Here is a tiny trained network, its code and every weight. The questions are about switching its units off for an input and a class, where a switched-off unit gives its printed mean instead of its output.

import numpy as np


def w(rows, s, z=0):
    codes = np.array(rows[::2]) - 128.0
    scale = np.full(codes.shape[1], s)
    scale[-1] = z or s
    return codes * scale


def f(y):
    return np.maximum(y, 0)


def log_softmax(a):
    a = a - a.max(-1, keepdims=True)
    return a - np.log(np.exp(a).sum(-1, keepdims=True))


def net(x, mask):
    res = np.array(x, float).reshape(1, 4) / 4 @ E
    y = f(res @ A[0][:, :-1].T + A[0][:, -1])
    res = res + np.where(mask, y, B[0][:, -1]) @ B[0][:, :-1]
    return log_softmax(res[-1] @ U[:, :-1].T + U[:, -1])


A, B = {}, {}
E = w([
[5,102,23,108,87,150,90],'x0',
[178,101,87,124,134,106,148],'x1',
[127,37,146,170,202,168,50],'x2',
[100,211,82,182,171,227,208],'x3',
],0.013)
A[0] = w([
[115,145,111,121,7,145,188,161],'n0',
[147,197,167,146,55,30,166,254],'n1',
[88,172,80,120,73,148,172,130],'n2',
[170,174,28,84,87,194,205,149],'n3',
[93,125,122,42,4,88,75,211],'n4',
[111,111,204,51,140,193,109,156],'n5',
[140,47,229,186,156,156,2,228],'n6',
[135,62,82,170,136,211,97,121],'n7',
[111,80,132,109,108,111,53,232],'n8',
[169,120,202,34,135,71,144,156],'n9',
[48,127,36,67,184,127,75,155],'n10',
[105,52,96,191,184,240,129,119],'n11',
],0.009,0.0048)
B[0] = w([
[105,41,135,80,170,248,92,198],'n0',
[53,193,185,29,126,135,145,230],'n1',
[2,32,140,91,159,158,96,197],'n2',
[60,103,133,135,175,171,102,220],'n3',
[174,82,56,38,61,106,78,232],'n4',
[163,150,141,133,151,91,175,161],'n5',
[181,66,152,206,76,89,187,252],'n6',
[142,192,137,132,121,66,214,183],'n7',
[225,61,162,89,152,69,125,206],'n8',
[24,131,99,66,196,80,245,214],'n9',
[61,131,22,100,30,83,136,216],'n10',
[107,196,73,103,75,66,253,206],'n11',
],0.0075,0.015)
U = w([
[98,215,119,33,93,60,206,161],'0',
[192,98,88,1,92,167,29,50],'1',
[138,237,182,73,240,232,164,109],'2',
[43,70,99,149,143,157,76,80],'3',
[162,15,206,152,229,131,150,127],'4',
[167,105,60,147,37,67,107,76],'5',
[196,229,131,229,163,190,221,253],'6',
],0.0082,0.002)

Each question gives the input, the list of numbers given to net, and the class t.
The units are the neurons (one row each of A and B). Each row of codes is followed by its name. A weight is (code - 128) times the scale printed after its matrix; where a second scale follows, it is the last column's (A, B and U).
mask holds one flag per neuron, in row order. A switched-off neuron (its flag False) gives its mean, the last column of its row in B, instead of its output. The means were averaged over made-up inputs and are rounded, as every weight is.
A unit's drop is (log p(t) with every unit on - log p(t) with that unit switched off) / (log p(t) with every unit on - log p(t) with every unit switched off).
The circuit of an input: a set's keep is (log p(t) with only the set's units on - log p(t) with every unit switched off) / (log p(t) with every unit on - log p(t) with every unit switched off). Starting from all 12 units, units are removed one at a time, each time the one whose removal leaves the highest keep (on an exact tie, the one counted first), for as long as the keep stays at least 0.8.
units of the circuit, in order: the units of the circuit, biggest drop first
top k neurons: the k neurons with the biggest drops, biggest first
drop of u: that unit's drop, to one decimal
input [5,8,4,1], class 0: units of the circuit, in order : n11
input [3,-4,-8,-1], class 1: units of the circuit, in order : n4, n0
input [8,4,1,-1], class 5: units of the circuit, in order : n10, n1
input [-7,6,4,2], class 6: units of the circuit, in order : n2, n8, n4
input [5,-3,8,0], class 5: top 3 neurons : n6, n1, n9
input [4,-5,4,-1], class 5: top 2 neurons : n1, n9
input [-1,5,8,1], class 6: top 2 neurons : n4, n11
input [1,-8,0,-7], class 1: top 3 neurons : n4, n11, n8
input [-3,1,0,2], class 2: top 2 neurons : n6, n10
input [0,2,3,5], class 6: drop of n9 : 0.3
input [-6,0,3,5], class 6: drop of n2 : 0.0
input [2,5,-7,7], class 3: drop of n2 : 0.2
